Below is a small trained network, with its code and all its weights. Each question gives an input and a target symbol and asks what happens when units are switched off, that is, made to give their printed mean instead of their output.

import numpy as np


def w(rows, s, z=0):
    codes = np.array(rows[::2]) - 128.0
    scale = np.full(codes.shape[1], s)
    scale[-1] = z or s
    return codes * scale


def norm(h):
    return h / np.sqrt((h * h).mean(-1, keepdims=True) + 1e-5)


def f(y):
    return y / 2 * (1 + np.tanh(0.7978845608 * (y + 0.044715 * y**3)))


def softmax(a):
    e = np.exp(a - a.max(-1, keepdims=True))
    return e / e.sum(-1, keepdims=True)


def log_softmax(a):
    a = a - a.max(-1, keepdims=True)
    return a - np.log(np.exp(a).sum(-1, keepdims=True))


def net(x, mask):
    ids = ['αβγεζηξπτφψω'.index(c) for c in x.split()]
    T = len(ids)
    res = E[ids] + P[:T]
    u = 0
    for l in range(3):
        r = norm(res)
        for j in range(2):
            rows = slice(2 * j, 2 * j + 2)
            q, k, v = (r @ M[l][rows].T for M in (Q, K, V))
            z = softmax(np.where(np.tri(T) > 0, q @ k.T / 2**0.5, -1e9)) @ v
            o = O[l][rows]
            res = res + np.where(mask[u + j], z, o[:, -1]) @ o[:, :-1]
        u += 2
        y = f(norm(res) @ A[l][:, :-1].T + A[l][:, -1])
        res = res + np.where(mask[u : u + 4], y, B[l][:, -1]) @ B[l][:, :-1]
        u += 4
    return log_softmax(norm(res)[-1] @ U[:, :-1].T + U[:, -1])


Q, K, V, O, A, B = {}, {}, {}, {}, {}, {}
E = w([
[165,77,57,203],'α',
[2,183,168,201],'β',
[150,172,175,145],'γ',
[172,167,196,193],'ε',
[108,142,131,175],'ζ',
[72,167,168,159],'η',
[200,139,89,111],'ξ',
[196,148,134,138],'π',
[117,178,167,130],'τ',
[114,172,199,180],'φ',
[117,108,71,122],'ψ',
[184,145,95,106],'ω',
],0.0055)
P = w([
[161,52,133,113],'0',
[91,170,136,36],'1',
[202,177,172,180],'2',
[92,110,4,235],'3',
[98,157,134,52],'4',
[199,176,178,174],'5',
[38,156,35,211],'6',
[98,149,136,54],'7',
[204,171,183,175],'8',
],0.011)
Q[0] = w([
[222,149,254,163],'L0H1',
[88,156,128,33],'L0H1',
[193,156,147,93],'L0H2',
[207,144,187,121],'L0H2',
],0.0089)
K[0] = w([
[119,81,207,115],'L0H1',
[115,174,134,113],'L0H1',
[133,190,101,108],'L0H2',
[139,251,157,102],'L0H2',
],0.013)
V[0] = w([
[163,90,171,97],'L0H1',
[2,35,147,171],'L0H1',
[163,73,152,160],'L0H2',
[104,90,104,153],'L0H2',
],0.0067)
O[0] = w([
[24,232,249,44,206],'L0H1',
[171,250,52,251,251],'L0H1',
[26,68,67,194,208],'L0H2',
[35,112,52,106,66],'L0H2',
],0.0032,0.0011)
A[0] = w([
[255,159,79,168,74],'L0N1',
[48,107,111,188,232],'L0N2',
[16,129,56,56,91],'L0N3',
[54,91,174,80,2],'L0N4',
],0.0078,0.0038)
B[0] = w([
[20,152,197,191,176],'L0N1',
[195,63,153,230,254],'L0N2',
[75,183,2,191,222],'L0N3',
[39,103,141,116,131],'L0N4',
],0.0066,0.0038)
Q[1] = w([
[32,75,100,1],'L1H1',
[108,92,44,145],'L1H1',
[164,221,206,170],'L1H2',
[127,148,114,200],'L1H2',
],0.0077)
K[1] = w([
[65,165,188,140],'L1H1',
[117,184,103,156],'L1H1',
[255,66,168,159],'L1H2',
[175,141,80,171],'L1H2',
],0.0097)
V[1] = w([
[130,68,151,128],'L1H1',
[122,57,86,93],'L1H1',
[134,104,212,132],'L1H2',
[115,2,162,165],'L1H2',
],0.0075)
O[1] = w([
[92,5,60,177,163],'L1H1',
[185,73,99,181,132],'L1H1',
[3,34,110,120,159],'L1H2',
[92,81,210,101,255],'L1H2',
],0.0054,0.0024)
A[1] = w([
[225,109,151,141,212],'L1N1',
[134,72,54,140,240],'L1N2',
[156,115,5,75,42],'L1N3',
[154,82,178,206,2],'L1N4',
],0.011,0.0026)
B[1] = w([
[91,65,55,126,183],'L1N1',
[176,140,114,137,226],'L1N2',
[177,57,54,68,170],'L1N3',
[161,148,88,2,253],'L1N4',
],0.0094,0.004)
Q[2] = w([
[104,10,114,151],'L2H1',
[59,116,106,56],'L2H1',
[25,137,27,120],'L2H2',
[130,92,81,85],'L2H2',
],0.012)
K[2] = w([
[50,136,91,80],'L2H1',
[103,10,80,127],'L2H1',
[169,156,52,167],'L2H2',
[179,162,92,97],'L2H2',
],0.011)
V[2] = w([
[24,103,24,143],'L2H1',
[47,178,140,69],'L2H1',
[253,247,165,85],'L2H2',
[115,43,51,94],'L2H2',
],0.0047)
O[2] = w([
[246,159,248,210,97],'L2H1',
[134,254,92,111,76],'L2H1',
[14,18,118,163,52],'L2H2',
[196,187,79,161,254],'L2H2',
],0.0046,0.0014)
A[2] = w([
[143,49,144,247,208],'L2N1',
[164,128,48,131,107],'L2N2',
[106,132,178,47,2],'L2N3',
[129,173,154,208,108],'L2N4',
],0.015,0.0079)
B[2] = w([
[125,79,96,253,253],'L2N1',
[86,95,204,150,225],'L2N2',
[163,111,90,189,176],'L2N3',
[131,132,30,135,184],'L2N4',
],0.014,0.0072)
U = w([
[132,21,135,203,123],'α',
[98,142,7,183,99],'β',
[246,175,152,173,49],'γ',
[172,104,247,145,109],'ε',
[12,108,210,135,116],'ζ',
[26,183,102,102,116],'η',
[135,93,130,60,253],'ξ',
[246,97,40,93,59],'π',
[168,218,78,74,184],'τ',
[118,220,207,178,102],'φ',
[20,53,65,75,78],'ψ',
[125,97,139,64,252],'ω',
],0.016,0.0058)

Each question gives the input, a string of symbols that net reads in full, and the target symbol t.
The units are the heads (2 rows each of Q, K, V and O) and the neurons (one row each of A and B). Each row of codes is followed by its name. A weight is (code - 128) times the scale printed after its matrix; where a second scale follows, it is the last column's (O, A, B and U).
mask holds one flag per unit, layer by layer, with each layer's heads first. A switched-off unit (its flag False) gives its mean, the last column of its rows in O or B, instead of its output. The means were averaged over made-up inputs and are rounded, as every weight is.
A unit's drop is (log p(t) with every unit on - log p(t) with that unit switched off) / (log p(t) with every unit on - log p(t) with every unit switched off).
The circuit of an input: a set's keep is (log p(t) with only the set's units on - log p(t) with every unit switched off) / (log p(t) with every unit on - log p(t) with every unit switched off). Starting from the 12 units with the biggest drops (on a tie, the unit counted first), units are removed one at a time, each time the one whose removal leaves the highest keep (on an exact tie, the one counted first), for as long as the keep stays at least 0.8.
circuit, biggest first: the units of the circuit, biggest drop first
top k neurons: the k neurons with the biggest drops, biggest first
k most important neurons of layer l: the k neurons of layer l with the biggest drops, biggest first
heads that matter: for each layer, one digit per head in row order, 1 if its drop is at least 0.15 and else 0, layers parted by /
input ε ζ τ π τ, target τ: circuit, biggest first	L2N2, L2N1
input π ξ ψ π φ β γ β ξ, target π: 3 most important neurons of layer 2	L2N2, L2N1, L2N3
input φ α ε τ β τ, target φ: 3 most important neurons of layer 2	L2N1, L2N2, L2N3
input ω ξ ψ, target ω: heads that matter	11 / 10 / 00
input π α τ, target π: top 3 neurons	L1N4, L0N3, L2N2
input β τ ξ, target β: heads that matter	10 / 00 / 01
input τ ζ β ζ ψ π φ ζ, target ζ: top 3 neurons	L2N2, L1N3, L2N1
input ω α η, target ω: heads that matter	10 / 10 / 00
input ζ ζ φ, target ζ: top neuron	L0N1
input γ ε η τ τ ψ ζ γ, target γ: top 4 neurons	L2N3, L2N2, L0N1, L2N1
input β ζ β φ π, target π: top 2 neurons	L0N2, L2N2
input τ ω π η γ ζ, target τ: heads that matter	10 / 01 / 00
input β η ε π ψ ζ β β ψ, target β: top 2 neurons	L2N4, L0N1
input ω τ ξ β β τ, target ω: heads that matter	11 / 10 / 00
input π η ξ, target π: top 3 neurons	L0N1, L0N3, L2N2
input η γ ζ φ β π τ ψ β, target η: 2 most important neurons of layer 0	L0N3, L0N2
input β α φ ε φ φ, target β: top neuron	L2N4
input γ ω β ψ ε, target ε: heads that matter	01 / 00 / 00
input ζ β η, target ζ: top 3 neurons	L0N3, L0N2, L0N1
input ξ τ ζ, target ξ: circuit, biggest first	L1N4, L2N1, L0H1, L1H2
input φ η β, target φ: heads that matter	11 / 01 / 00
input β β α β η β β φ ε, target β: heads that matter	10 / 00 / 00
input β ω ε β β τ β τ π, target β: circuit, biggest first	L2N4, L0N1
